Below is a small trained network, with its code and all its weights. Each question gives an input and a target symbol and asks what happens when units are switched off, that is, made to give their printed mean instead of their output.

import numpy as np


def w(rows, s, z=0):
    codes = np.array(rows[::2]) - 128.0
    scale = np.full(codes.shape[1], s)
    scale[-1] = z or s
    return codes * scale


def f(y):
    return np.maximum(y, 0)


def softmax(a):
    e = np.exp(a - a.max(-1, keepdims=True))
    return e / e.sum(-1, keepdims=True)


def log_softmax(a):
    a = a - a.max(-1, keepdims=True)
    return a - np.log(np.exp(a).sum(-1, keepdims=True))


def net(x, mask):
    ids = ['ΓΩβδεζηθμπψ'.index(c) for c in x.split()]
    T = len(ids)
    res = E[ids] + P[:T]
    u = 0
    for l in range(3):
        q, k, v = (res @ M[l].T for M in (Q, K, V))
        z = softmax(np.where(np.tri(T) > 0, q @ k.T / 3**0.5, -1e9)) @ v
        res = res + np.where(mask[u], z, O[l][:, -1]) @ O[l][:, :-1]
        u += 1
        y = f(res @ A[l][:, :-1].T + A[l][:, -1])
        res = res + np.where(mask[u : u + 8], y, B[l][:, -1]) @ B[l][:, :-1]
        u += 8
    return log_softmax(res[-1] @ U[:, :-1].T + U[:, -1])


Q, K, V, O, A, B = {}, {}, {}, {}, {}, {}
E = w([
[113,161,102],'Γ',
[108,162,97],'Ω',
[106,164,96],'β',
[151,89,88],'δ',
[126,189,95],'ε',
[81,246,248],'ζ',
[108,161,98],'η',
[110,166,98],'θ',
[112,121,111],'μ',
[3,70,75],'π',
[117,193,91],'ψ',
],0.022)
P = w([
[105,252,63],'0',
[90,185,142],'1',
[111,155,144],'2',
[124,143,135],'3',
[87,137,200],'4',
[91,127,186],'5',
[98,116,188],'6',
[106,112,172],'7',
[107,100,199],'8',
[115,94,182],'9',
[116,91,173],'10',
[124,90,157],'11',
[131,91,149],'12',
[133,91,135],'13',
],0.013)
Q[0] = w([
[185,51,147],'0.h1',
[199,140,123],'0.h1',
[4,146,59],'0.h1',
],0.011)
K[0] = w([
[155,70,3],'0.h1',
[154,106,32],'0.h1',
[33,67,218],'0.h1',
],0.012)
V[0] = w([
[140,180,102],'0.h1',
[39,233,254],'0.h1',
[126,204,243],'0.h1',
],0.0068)
O[0] = w([
[30,185,116,122],'0.h1',
[253,167,77,250],'0.h1',
[227,52,140,143],'0.h1',
],0.0047,0.011)
A[0] = w([
[192,224,94,140],'0.n1',
[18,228,146,90],'0.n2',
[190,114,94,206],'0.n3',
[102,196,154,69],'0.n4',
[223,166,174,71],'0.n5',
[254,185,123,171],'0.n6',
[175,122,52,254],'0.n7',
[66,40,81,58],'0.n8',
],0.0094,0.0038)
B[0] = w([
[225,86,142,235],'0.n1',
[19,112,121,255],'0.n2',
[24,112,184,202],'0.n3',
[96,57,101,158],'0.n4',
[153,154,128,186],'0.n5',
[109,95,71,250],'0.n6',
[130,175,254,235],'0.n7',
[124,52,138,255],'0.n8',
],0.0074,0.0076)
Q[1] = w([
[38,26,144],'1.h1',
[160,119,2],'1.h1',
[228,149,213],'1.h1',
],0.0068)
K[1] = w([
[150,8,157],'1.h1',
[141,153,121],'1.h1',
[115,165,86],'1.h1',
],0.013)
V[1] = w([
[97,2,116],'1.h1',
[123,183,71],'1.h1',
[198,177,218],'1.h1',
],0.0097)
O[1] = w([
[200,223,1,228],'1.h1',
[67,133,155,118],'1.h1',
[99,106,105,6],'1.h1',
],0.0086,0.023)
A[1] = w([
[120,187,122,156],'1.n1',
[187,153,231,72],'1.n2',
[144,119,78,19],'1.n3',
[247,184,159,227],'1.n4',
[166,100,100,152],'1.n5',
[123,200,101,252],'1.n6',
[112,144,149,40],'1.n7',
[105,201,92,165],'1.n8',
],0.012,0.0038)
B[1] = w([
[44,153,172,193],'1.n1',
[175,112,2,157],'1.n2',
[147,52,128,182],'1.n3',
[68,205,226,253],'1.n4',
[152,84,111,174],'1.n5',
[46,198,183,250],'1.n6',
[92,191,95,129],'1.n7',
[106,158,162,239],'1.n8',
],0.0063,0.02)
Q[2] = w([
[161,185,120],'2.h1',
[34,1,172],'2.h1',
[217,198,147],'2.h1',
],0.0054)
K[2] = w([
[54,55,163],'2.h1',
[4,83,243],'2.h1',
[113,254,156],'2.h1',
],0.0053)
V[2] = w([
[79,75,100],'2.h1',
[154,114,193],'2.h1',
[166,188,5],'2.h1',
],0.011)
O[2] = w([
[50,46,147,2],'2.h1',
[108,254,169,19],'2.h1',
[216,26,100,245],'2.h1',
],0.0069,0.0084)
A[2] = w([
[40,13,123,159],'2.n1',
[103,241,195,152],'2.n2',
[180,93,245,99],'2.n3',
[137,123,194,167],'2.n4',
[136,58,158,141],'2.n5',
[142,122,181,111],'2.n6',
[169,177,237,168],'2.n7',
[20,179,138,9],'2.n8',
],0.011)
B[2] = w([
[172,160,91,150],'2.n1',
[139,44,115,253],'2.n2',
[117,133,198,140],'2.n3',
[82,143,90,153],'2.n4',
[108,135,130,129],'2.n5',
[138,219,137,137],'2.n6',
[91,135,110,212],'2.n7',
[149,117,245,175],'2.n8',
],0.013,0.035)
U = w([
[137,99,127,35],'Γ',
[136,97,126,31],'Ω',
[131,95,123,1],'β',
[158,101,130,135],'δ',
[130,118,128,90],'ε',
[6,155,104,247],'ζ',
[126,96,123,1],'η',
[54,112,76,158],'θ',
[145,98,126,74],'μ',
[187,21,91,164],'π',
[49,101,135,173],'ψ',
],0.013,0.0059)

Each question gives the input, a string of symbols that net reads in full, and the target symbol t.
The units are the heads (3 rows each of Q, K, V and O) and the neurons (one row each of A and B). Each row of codes is followed by its name. A weight is (code - 128) times the scale printed after its matrix; where a second scale follows, it is the last column's (O, A, B and U).
mask holds one flag per unit, layer by layer, with each layer's heads first. A switched-off unit (its flag False) gives its mean, the last column of its rows in O or B, instead of its output. The means were averaged over made-up inputs and are rounded, as every weight is.
A unit's drop is (log p(t) with every unit on - log p(t) with that unit switched off) / (log p(t) with every unit on - log p(t) with every unit switched off).
The circuit of an input: a set's keep is (log p(t) with only the set's units on - log p(t) with every unit switched off) / (log p(t) with every unit on - log p(t) with every unit switched off). Starting from the 12 units with the biggest drops (on a tie, the unit counted first), units are removed one at a time, each time the one whose removal leaves the highest keep (on an exact tie, the one counted first), for as long as the keep stays at least 0.8.
circuit, biggest first: the units of the circuit, biggest drop first
k most important neurons: the k neurons with the biggest drops, biggest first
k most important neurons of layer l: the k neurons of layer l with the biggest drops, biggest first
input ζ ε ε ψ β δ ψ Ω, target ζ: 3 most important neurons -> [1.n2, 2.n2, 1.n6]
input δ π ε, target ψ: 2 most important neurons of layer 0 -> [0.n2, 0.n6]
input Ω δ β δ, target ζ: circuit, biggest first -> [2.h1, 1.h1]
input ζ π ε Γ δ ε π ψ Ω ε μ Γ μ μ, target ζ: circuit, biggest first -> [2.n2, 2.n8]
input Ω π β π δ ψ Ω θ Ω π π δ π, target π: circuit, biggest first -> [1.n4]
input θ δ π, target ψ: 2 most important neurons -> [1.n6, 0.n8]
input ζ π π ε δ ε π Ω π ε θ, target ζ: 3 most important neurons of layer 0 -> [0.n1, 0.n8, 0.n5]
input π Γ ψ μ μ π π π Γ, target ζ: 2 most important neurons -> [0.n7, 0.n3]
input δ δ Γ, target ψ: 3 most important neurons -> [1.n2, 0.n8, 2.n8]
input π δ μ δ, target ζ: circuit, biggest first -> [2.n2, 0.h1]
input π δ π η Ω π π π μ, target ψ: 2 most important neurons of layer 1 -> [1.n4, 1.n6]
input π ζ δ δ μ π ε ψ μ ε ε π, target π: 4 most important neurons of layer 1 -> [1.n1, 1.n6, 1.n3, 1.n4]
input π π δ Ω μ π ζ δ Γ Γ β ψ, target π: 2 most important neurons -> [2.n2, 1.n2]
input π ψ ζ π π Γ, target π: 4 most important neurons -> [2.n2, 1.n2, 0.n1, 0.n2]
input π β π π ζ μ, target π: 4 most important neurons -> [2.n2, 1.n2, 0.n1, 0.n2]
input ζ π θ ψ δ θ, target ζ: 2 most important neurons of layer 0 -> [0.n7, 0.n5]
input δ ε Γ δ δ Ω π Γ π ψ π ψ, target ζ: 2 most important neurons of layer 0 -> [0.n8, 0.n7]
input β π π π, target θ: 4 most important neurons of layer 0 -> [0.n8, 0.n1, 0.n7, 0.n3]
input ε ε μ ε π π μ, target ζ: most important neuron of layer 1 -> [1.n4]
input ε Γ π, target ψ: circuit, biggest first -> [2.n8, 0.h1, 0.n2]
input π π δ ζ ε ψ η, target π: circuit, biggest first -> [0.h1]
input θ ε π Ω μ, target ψ: 2 most important neurons -> [0.n1, 2.n2]
input ψ δ Γ π π π ε Ω β ε, target ζ: 2 most important neurons of layer 2 -> [2.n2, 2.n8]
input δ π π π Ω, target ψ: 3 most important neurons of layer 1 -> [1.n6, 1.n4, 1.n1]
input π ψ π ψ π, target θ: 4 most important neurons -> [2.n2, 1.n4, 0.n1, 0.n8]
input ζ μ π π μ θ δ δ π π ψ η, target ζ: 2 most important neurons of layer 0 -> [0.n1, 0.n7]
